Below is a small trained network, with its code and all its weights. Each question gives an input and a target symbol and asks what happens when units are switched off, that is, made to give their printed mean instead of their output.

import numpy as np


def w(rows, s, z=0):
    codes = np.array(rows[::2]) - 128.0
    scale = np.full(codes.shape[1], s)
    scale[-1] = z or s
    return codes * scale


def f(y):
    return np.maximum(y, 0)


def softmax(a):
    e = np.exp(a - a.max(-1, keepdims=True))
    return e / e.sum(-1, keepdims=True)


def log_softmax(a):
    a = a - a.max(-1, keepdims=True)
    return a - np.log(np.exp(a).sum(-1, keepdims=True))


def net(x, mask):
    ids = ['αγδθλπψω'.index(c) for c in x.split()]
    T = len(ids)
    res = E[ids] + P[:T]
    r = res
    for j in range(3):
        rows = slice(4 * j, 4 * j + 4)
        q, k, v = (r @ M[0][rows].T for M in (Q, K, V))
        z = softmax(np.where(np.tri(T) > 0, q @ k.T / 4**0.5, -1e9)) @ v
        o = O[0][rows]
        res = res + np.where(mask[j], z, o[:, -1]) @ o[:, :-1]
    y = f(res @ A[0][:, :-1].T + A[0][:, -1])
    res = res + np.where(mask[3:7], y, B[0][:, -1]) @ B[0][:, :-1]
    return log_softmax(res[-1] @ U[:, :-1].T + U[:, -1])


Q, K, V, O, A, B = {}, {}, {}, {}, {}, {}
E = w([
[131,151,201,182,166,128,143,162,53,94],'α',
[7,84,160,120,106,215,129,117,119,161],'γ',
[107,184,178,105,139,87,135,66,59,146],'δ',
[72,176,158,103,86,58,77,126,90,73],'θ',
[117,160,202,110,42,126,141,172,102,135],'λ',
[96,100,156,117,94,76,84,198,50,180],'π',
[82,111,169,131,172,104,24,141,171,128],'ψ',
[101,143,143,38,156,138,72,168,115,183],'ω',
],0.018)
P = w([
[254,152,29,135,117,178,124,59,126,58],'0',
[202,191,138,121,106,132,78,127,67,75],'1',
[164,200,136,118,121,139,61,142,78,94],'2',
[153,163,168,94,118,120,95,127,81,94],'3',
[143,129,172,73,133,114,104,144,102,105],'4',
[119,116,181,49,153,94,131,143,114,113],'5',
[108,85,198,29,158,105,140,150,123,125],'6',
[90,61,216,40,176,92,154,159,135,108],'7',
[68,61,224,16,171,93,172,164,157,124],'8',
],0.0081)
Q[0] = w([
[232,160,64,146,163,159,178,148,180,147],'h0',
[71,63,148,125,121,131,216,150,139,100],'h0',
[192,74,100,141,145,128,163,144,127,137],'h0',
[119,79,138,102,151,160,178,62,111,79],'h0',
[165,120,196,56,199,108,170,83,21,55],'h1',
[106,179,209,87,104,78,65,138,37,167],'h1',
[107,183,232,103,156,53,48,217,122,80],'h1',
[162,187,186,63,132,103,179,220,59,98],'h1',
[149,61,74,247,100,188,163,68,222,167],'h2',
[109,61,59,140,92,133,67,137,112,236],'h2',
[143,90,32,82,155,186,158,67,242,170],'h2',
[164,110,34,152,226,40,159,144,198,126],'h2',
],0.013)
K[0] = w([
[158,112,65,196,120,171,127,90,109,99],'h0',
[147,126,194,109,179,84,140,146,139,116],'h0',
[155,169,94,163,155,144,111,106,73,98],'h0',
[121,153,174,125,87,50,128,148,103,129],'h0',
[37,65,158,78,64,89,123,128,118,82],'h1',
[9,78,146,107,128,184,101,160,163,116],'h1',
[20,95,197,60,180,231,179,85,119,182],'h1',
[11,82,124,128,122,132,148,91,168,133],'h1',
[217,178,102,134,123,39,73,111,92,108],'h2',
[217,151,115,149,190,143,63,134,178,100],'h2',
[249,176,89,168,109,103,115,144,116,90],'h2',
[223,222,128,134,122,133,195,58,113,54],'h2',
],0.014)
V[0] = w([
[137,65,175,176,56,103,111,138,149,206],'h0',
[187,148,126,34,133,131,114,97,125,226],'h0',
[62,86,83,59,1,102,46,71,175,117],'h0',
[158,142,81,160,67,185,106,140,188,156],'h0',
[139,70,145,163,188,187,85,189,133,50],'h1',
[142,150,201,158,212,80,57,72,163,168],'h1',
[162,152,99,38,191,131,46,199,180,109],'h1',
[97,130,83,112,77,39,87,168,135,25],'h1',
[165,174,184,146,55,185,170,93,252,117],'h2',
[174,51,154,182,25,99,98,159,170,163],'h2',
[113,96,103,217,145,132,148,104,85,114],'h2',
[130,115,156,87,89,248,203,238,126,79],'h2',
],0.0094)
O[0] = w([
[144,170,43,220,82,112,89,167,90,137,145],'h0',
[148,254,212,139,202,110,73,105,125,209,193],'h0',
[37,128,238,198,141,145,81,229,156,83,176],'h0',
[166,111,214,149,99,120,65,151,153,134,3],'h0',
[138,140,35,155,54,183,147,152,227,79,153],'h1',
[142,26,157,192,150,82,110,58,198,162,140],'h1',
[146,182,168,81,86,232,166,98,194,82,161],'h1',
[45,149,131,94,98,159,117,137,131,19,124],'h1',
[145,93,236,160,41,92,40,60,168,122,39],'h2',
[109,156,47,242,50,128,83,134,216,85,87],'h2',
[58,121,92,132,109,67,159,182,65,154,56],'h2',
[132,92,117,71,29,154,46,144,94,185,247],'h2',
],0.0086,0.0068)
A[0] = w([
[136,200,130,87,125,117,23,151,210,46,28],'n0',
[232,90,146,84,182,78,106,206,117,134,221],'n1',
[214,111,2,106,121,77,155,135,174,117,2],'n2',
[190,239,58,61,86,110,103,187,197,166,57],'n3',
],0.0072,0.0074)
B[0] = w([
[175,57,96,243,250,79,143,165,61,219,204],'n0',
[105,174,140,234,129,49,106,65,147,119,245],'n1',
[134,110,182,78,138,127,2,159,195,106,150],'n2',
[109,18,149,162,118,87,108,137,116,141,179],'n3',
],0.0072,0.011)
U = w([
[175,120,76,108,118,104,126,102,162,147,168],'α',
[118,117,99,152,117,160,126,83,120,167,45],'γ',
[95,105,100,168,110,128,180,36,108,205,108],'δ',
[103,94,161,118,132,126,147,126,110,107,26],'θ',
[52,147,132,196,60,187,29,4,104,148,184],'λ',
[108,238,37,161,111,105,146,153,151,189,157],'π',
[84,156,93,205,76,123,136,46,234,144,253],'ψ',
[169,212,136,114,152,163,100,143,182,187,78],'ω',
],0.0046,0.0049)

Each question gives the input, a string of symbols that net reads in full, and the target symbol t.
The units are the heads (4 rows each of Q, K, V and O) and the neurons (one row each of A and B). Each row of codes is followed by its name. A weight is (code - 128) times the scale printed after its matrix; where a second scale follows, it is the last column's (O, A, B and U).
mask holds one flag per unit, heads first, then neurons. A switched-off unit (its flag False) gives its mean, the last column of its rows in O or B, instead of its output. The means were averaged over made-up inputs and are rounded, as every weight is.
A unit's drop is (log p(t) with every unit on - log p(t) with that unit switched off) / (log p(t) with every unit on - log p(t) with every unit switched off).
The circuit of an input: a set's keep is (log p(t) with only the set's units on - log p(t) with every unit switched off) / (log p(t) with every unit on - log p(t) with every unit switched off). Starting from all 7 units, units are removed one at a time, each time the one whose removal leaves the highest keep (on an exact tie, the one counted first), for as long as the keep stays at least 0.8.
units of the circuit, in order: the units of the circuit, biggest drop first
most important unit: the unit with the biggest drop
top k neurons: the k neurons with the biggest drops, biggest first
which heads matter: for each layer, one digit per head in row order, 1 if its drop is at least 0.15 and else 0, layers parted by /
input π ω θ α, target ω: units of the circuit, in order	h2, h0
input ψ δ α ψ λ ψ α α θ, target θ: which heads matter	110
input λ δ λ δ δ δ ω π, target ω: units of the circuit, in order	h0, h2
input λ λ θ π π θ, target π: units of the circuit, in order	h2
input α α δ θ θ γ γ γ ω, target λ: top 2 neurons	n1, n3
input λ λ π, target π: which heads matter	001
input λ λ π α γ δ ω π α, target π: which heads matter	110
input π π π π π π π, target π: which heads matter	101
input λ ω α θ λ α ψ, target ψ: which heads matter	011
input ω α α α ψ π, target ψ: which heads matter	011
input λ ω δ α, target ω: which heads matter	111
input θ α π α, target π: which heads matter	001
input λ π δ α α α, target α: units of the circuit, in order	h0, n2, h1
input α ω α θ α, target θ: units of the circuit, in order	h1, h2
input α λ δ α λ λ α δ, target λ: which heads matter	011
input ω λ π, target ω: units of the circuit, in order	h0, h1
input λ λ α, target λ: most important unit	h2
input θ π λ α α λ δ δ α, target δ: which heads matter	110
input λ α γ α α α, target α: which heads matter	100
input δ δ α ω, target ω: units of the circuit, in order	h0, h2
input λ π δ, target π: which heads matter	001
input δ α α α δ α α α λ, target λ: units of the circuit, in order	h2
input π δ ω λ ψ, target ω: top 3 neurons	n1, n3, n0
